Below is a small trained network, with its code and all its weights. Each question gives an input and a target symbol and asks what happens when units are switched off, that is, made to give their printed mean instead of their output.

import numpy as np


def w(rows, s, z=0):
    codes = np.array(rows[::2]) - 128.0
    scale = np.full(codes.shape[1], s)
    scale[-1] = z or s
    return codes * scale


def f(y):
    return y / 2 * (1 + np.tanh(0.7978845608 * (y + 0.044715 * y**3)))


def softmax(a):
    e = np.exp(a - a.max(-1, keepdims=True))
    return e / e.sum(-1, keepdims=True)


def log_softmax(a):
    a = a - a.max(-1, keepdims=True)
    return a - np.log(np.exp(a).sum(-1, keepdims=True))


def net(x, mask):
    ids = ['Γβημφψω'.index(c) for c in x.split()]
    T = len(ids)
    res = E[ids] + P[:T]
    u = 0
    for l in range(2):
        r = res
        for j in range(2):
            rows = slice(3 * j, 3 * j + 3)
            q, k, v = (r @ M[l][rows].T for M in (Q, K, V))
            z = softmax(np.where(np.tri(T) > 0, q @ k.T / 3**0.5, -1e9)) @ v
            o = O[l][rows]
            res = res + np.where(mask[u + j], z, o[:, -1]) @ o[:, :-1]
        u += 2
        y = f(res @ A[l][:, :-1].T + A[l][:, -1])
        res = res + np.where(mask[u : u + 4], y, B[l][:, -1]) @ B[l][:, :-1]
        u += 4
    return log_softmax(res[-1] @ U[:, :-1].T + U[:, -1])


Q, K, V, O, A, B = {}, {}, {}, {}, {}, {}
E = w([
[211,180,213,95],'Γ',
[21,236,82,75],'β',
[174,215,174,106],'η',
[187,216,195,109],'μ',
[186,103,105,2],'φ',
[228,40,14,166],'ψ',
[133,167,105,48],'ω',
],0.014)
P = w([
[228,8,241,2],'0',
[232,187,153,82],'1',
[220,212,144,124],'2',
[202,207,139,147],'3',
[187,208,137,166],'4',
[175,195,132,181],'5',
[164,189,125,184],'6',
[148,176,118,194],'7',
],0.0061)
Q[0] = w([
[126,99,142,61],'0.h0',
[111,116,181,171],'0.h0',
[89,130,95,104],'0.h0',
[154,36,206,96],'0.h1',
[127,119,193,255],'0.h1',
[72,116,189,114],'0.h1',
],0.0089)
K[0] = w([
[127,180,218,114],'0.h0',
[137,82,179,142],'0.h0',
[134,207,139,89],'0.h0',
[118,158,213,2],'0.h1',
[169,147,236,190],'0.h1',
[77,182,143,119],'0.h1',
],0.008)
V[0] = w([
[79,100,35,203],'0.h0',
[187,99,82,254],'0.h0',
[136,83,4,169],'0.h0',
[110,158,29,103],'0.h1',
[178,92,65,206],'0.h1',
[28,61,66,206],'0.h1',
],0.0076)
O[0] = w([
[75,145,83,193,28],'0.h0',
[130,161,50,208,58],'0.h0',
[131,155,90,193,60],'0.h0',
[133,181,161,131,142],'0.h1',
[112,59,254,154,90],'0.h1',
[72,130,217,127,1],'0.h1',
],0.0088,0.011)
A[0] = w([
[250,130,163,56,90],'0.n0',
[171,130,200,115,205],'0.n1',
[179,144,2,115,174],'0.n2',
[117,135,189,20,4],'0.n3',
],0.0081,0.0037)
B[0] = w([
[90,94,1,166,251],'0.n0',
[94,97,41,6,170],'0.n1',
[253,74,143,78,189],'0.n2',
[53,203,69,128,192],'0.n3',
],0.0096,0.024)
Q[1] = w([
[164,139,81,15],'1.h0',
[108,76,97,54],'1.h0',
[62,50,79,12],'1.h0',
[87,75,92,73],'1.h1',
[92,165,161,91],'1.h1',
[140,150,154,151],'1.h1',
],0.011)
K[1] = w([
[108,96,203,217],'1.h0',
[108,83,117,167],'1.h0',
[160,4,147,142],'1.h0',
[91,150,113,89],'1.h1',
[151,161,156,86],'1.h1',
[142,115,163,150],'1.h1',
],0.014)
V[1] = w([
[88,127,97,155],'1.h0',
[176,54,198,142],'1.h0',
[93,66,83,95],'1.h0',
[111,105,146,137],'1.h1',
[156,122,136,154],'1.h1',
[113,244,141,145],'1.h1',
],0.011)
O[1] = w([
[155,104,84,120,140],'1.h0',
[109,132,141,193,6],'1.h0',
[158,133,54,247,252],'1.h0',
[122,184,109,121,61],'1.h1',
[104,120,115,61,56],'1.h1',
[88,148,255,100,22],'1.h1',
],0.0084,0.027)
A[1] = w([
[185,95,47,166,35],'1.n0',
[169,19,177,181,4],'1.n1',
[91,83,248,160,83],'1.n2',
[130,156,165,40,163],'1.n3',
],0.011,0.0031)
B[1] = w([
[103,149,209,109,254],'1.n0',
[37,46,75,99,133],'1.n1',
[184,62,53,39,130],'1.n2',
[167,52,198,254,133],'1.n3',
],0.0097,0.099)
U = w([
[234,64,89,129,155],'Γ',
[12,185,227,106,108],'β',
[89,171,225,146,164],'η',
[150,147,211,132,146],'μ',
[127,135,48,90,213],'φ',
[85,89,126,140,74],'ψ',
[62,155,78,160,3],'ω',
],0.011,0.004)

Each question gives the input, a string of symbols that net reads in full, and the target symbol t.
The units are the heads (3 rows each of Q, K, V and O) and the neurons (one row each of A and B). Each row of codes is followed by its name. A weight is (code - 128) times the scale printed after its matrix; where a second scale follows, it is the last column's (O, A, B and U).
mask holds one flag per unit, layer by layer, with each layer's heads first. A switched-off unit (its flag False) gives its mean, the last column of its rows in O or B, instead of its output. The means were averaged over made-up inputs and are rounded, as every weight is.
A unit's drop is (log p(t) with every unit on - log p(t) with that unit switched off) / (log p(t) with every unit on - log p(t) with every unit switched off).
The circuit of an input: a set's keep is (log p(t) with only the set's units on - log p(t) with every unit switched off) / (log p(t) with every unit on - log p(t) with every unit switched off). Starting from all 12 units, units are removed one at a time, each time the one whose removal leaves the highest keep (on an exact tie, the one counted first), for as long as the keep stays at least 0.8.
circuit, biggest first: the units of the circuit, biggest drop first
most important unit: the unit with the biggest drop
k most important neurons: the k neurons with the biggest drops, biggest first
top k neurons in layer l: the k neurons of layer l with the biggest drops, biggest first
heads that matter: for each layer, one digit per head in row order, 1 if its drop is at least 0.15 and else 0, layers parted by /
drop of u: that unit's drop, to one decimal
input ω ψ Γ β, target β: circuit, biggest first	0.h1
input Γ Γ ω β β φ β β, target η: 2 most important neurons	0.n0, 1.n3
input η β ψ η ω, target ω: circuit, biggest first	1.n0, 0.h1, 0.n2, 1.h0
input φ ψ φ μ η, target η: top 2 neurons in layer 0	0.n2, 0.n3
input ω β Γ, target φ: circuit, biggest first	0.h0, 0.n3, 0.n1
input β η μ β Γ β, target μ: 2 most important neurons	1.n0, 0.n0
input ω β β Γ μ β β, target η: 2 most important neurons	0.n0, 0.n1
input Γ ψ ω, target ω: circuit, biggest first	0.h1, 0.n2, 1.h0, 1.n0
input ψ β η, target η: 2 most important neurons	1.n0, 0.n3
input η η Γ, target φ: top 3 neurons in layer 0	0.n0, 0.n3, 0.n1
input β ω μ, target φ: heads that matter	10 / 00
input β φ μ η ω ψ, target ψ: 3 most important neurons	1.n1, 0.n3, 1.n0
input β β β, target μ: 4 most important neurons	0.n0, 1.n0, 0.n1, 1.n3
input η ω β η φ μ β, target Γ: 4 most important neurons	1.n0, 0.n0, 0.n1, 1.n3
input φ β β β μ, target φ: most important unit	0.n3
input β β η, target φ: 3 most important neurons	1.n0, 1.n3, 0.n0
input β β β η, target φ: 2 most important neurons	1.n0, 1.n3
input μ η η ψ, target ψ: drop of 1.n1	0.8
input μ η ψ η μ β, target β: drop of 1.h1	1.1
input φ Γ β μ μ φ β, target Γ: most important unit	1.n0
